Here is a tiny trained network, its code and every weight. The questions are about switching its units off for an input and a class, where a switched-off unit gives its printed mean instead of its output.

import numpy as np


def w(rows, s, z=0):
    codes = np.array(rows[::2]) - 128.0
    scale = np.full(codes.shape[1], s)
    scale[-1] = z or s
    return codes * scale


def f(y):
    return np.maximum(y, 0)


def log_softmax(a):
    a = a - a.max(-1, keepdims=True)
    return a - np.log(np.exp(a).sum(-1, keepdims=True))


def net(x, mask):
    res = np.array(x, float).reshape(1, 5) / 4 @ E
    y = f(res @ A[0][:, :-1].T + A[0][:, -1])
    res = res + np.where(mask, y, B[0][:, -1]) @ B[0][:, :-1]
    return log_softmax(res[-1] @ U[:, :-1].T + U[:, -1])


A, B = {}, {}
E = w([
[71,181,43,30,80,152,2],'x0',
[103,208,205,128,24,179,146],'x1',
[97,83,60,173,91,229,174],'x2',
[128,147,116,133,130,120,141],'x3',
[185,194,136,143,235,201,83],'x4',
],0.0094)
A[0] = w([
[150,106,92,152,116,221,159,107],'n0',
[170,165,219,77,156,50,80,124],'n1',
[204,95,200,194,130,122,214,7],'n2',
[168,29,100,169,182,100,95,125],'n3',
[164,121,183,175,125,119,196,124],'n4',
[141,172,254,138,71,199,130,148],'n5',
[66,76,105,91,103,113,183,70],'n6',
[150,69,89,90,197,94,122,81],'n7',
[86,180,80,52,83,129,71,76],'n8',
[92,65,112,133,81,45,127,41],'n9',
[143,145,191,81,153,85,128,1],'n10',
[174,177,121,128,201,180,125,79],'n11',
[140,196,153,128,144,10,120,53],'n12',
[190,148,124,118,182,188,98,59],'n13',
],0.0098,0.0044)
B[0] = w([
[20,91,92,208,139,166,112,205],'n0',
[64,78,83,175,157,153,162,245],'n1',
[173,125,143,82,171,202,51,254],'n2',
[165,113,86,124,101,134,214,233],'n3',
[203,106,80,96,176,181,83,233],'n4',
[114,184,52,100,114,48,223,252],'n5',
[132,165,176,162,112,171,120,194],'n6',
[160,158,93,143,61,116,172,203],'n7',
[174,136,112,83,149,195,101,249],'n8',
[149,255,230,151,72,150,144,202],'n9',
[60,98,131,119,130,175,144,170],'n10',
[156,219,194,156,83,134,146,199],'n11',
[61,98,136,141,124,189,111,204],'n12',
[118,230,180,144,83,140,145,189],'n13',
],0.0095,0.0094)
U = w([
[166,128,121,76,135,168,97,110],'0',
[127,183,245,176,97,131,153,106],'1',
[138,141,61,99,108,92,220,90],'2',
[43,94,131,197,140,166,137,93],'3',
[127,134,132,130,123,131,148,247],'4',
[144,128,126,150,132,74,108,167],'5',
[135,96,173,108,159,35,78,73],'6',
],0.012,0.011)

Each question gives the input, the list of numbers given to net, and the class t.
The units are the neurons (one row each of A and B). Each row of codes is followed by its name. A weight is (code - 128) times the scale printed after its matrix; where a second scale follows, it is the last column's (A, B and U).
mask holds one flag per neuron, in row order. A switched-off neuron (its flag False) gives its mean, the last column of its row in B, instead of its output. The means were averaged over made-up inputs and are rounded, as every weight is.
A unit's drop is (log p(t) with every unit on - log p(t) with that unit switched off) / (log p(t) with every unit on - log p(t) with every unit switched off).
The circuit of an input: a set's keep is (log p(t) with only the set's units on - log p(t) with every unit switched off) / (log p(t) with every unit on - log p(t) with every unit switched off). Starting from the 12 units with the biggest drops (on a tie, the unit counted first), units are removed one at a time, each time the one whose removal leaves the highest keep (on an exact tie, the one counted first), for as long as the keep stays at least 0.8.
circuit, biggest first: the units of the circuit, biggest drop first
most important unit: the unit with the biggest drop
k most important neurons: the k neurons with the biggest drops, biggest first
drop of u: that unit's drop, to one decimal
input [1,-4,-4,8,8], class 1: circuit, biggest first : n11
input [6,-5,-2,7,7], class 1: circuit, biggest first : n11, n13
input [-6,6,8,6,4], class 3: 2 most important neurons : n0, n8
input [-6,5,-4,-3,-5], class 0: circuit, biggest first : n2, n4
input [-3,4,-8,-2,-7], class 3: 2 most important neurons : n1, n12
input [8,8,-3,7,-7], class 0: 2 most important neurons : n8, n3
input [-6,1,3,-5,-3], class 0: circuit, biggest first : n2, n4
input [1,-4,-3,3,4], class 1: 4 most important neurons : n5, n11, n13, n4
input [5,1,-8,5,-8], class 1: 2 most important neurons : n9, n0
input [-5,-8,-6,5,3], class 2: 3 most important neurons : n3, n7, n0
input [-5,3,-6,-1,5], class 3: 3 most important neurons : n1, n12, n10
input [-6,-6,1,1,-4], class 0: 4 most important neurons : n2, n5, n4, n1
input [-8,-8,6,7,2], class 0: 4 most important neurons : n2, n5, n4, n1
input [-3,-2,-4,-4,-3], class 3: most important unit : n5
input [1,-3,-2,-4,5], class 1: 3 most important neurons : n11, n13, n5
input [2,2,-4,0,6], class 1: 2 most important neurons : n11, n13
input [1,2,0,1,4], class 1: circuit, biggest first : n4, n11
input [-5,-3,2,4,4], class 0: 4 most important neurons : n2, n4, n5, n9
input [-8,-3,7,5,5], class 0: 3 most important neurons : n2, n4, n1
input [-2,7,5,4,6], class 2: 3 most important neurons : n5, n9, n6
input [5,-6,3,-4,-1], class 2: circuit, biggest first : n2
input [3,2,-7,7,1], class 3: circuit, biggest first : n1, n12
input [-1,-2,-8,-2,5], class 3: drop of n9 : 0.1
input [5,-8,7,3,7], class 2: drop of n2 : 0.3
input [-7,-3,-4,1,-2], class 0: drop of n2 : 0.5
input [-8,7,1,3,-6], class 0: drop of n1 : 0.0
input [4,0,7,-1,5], class 3: most important unit : n0
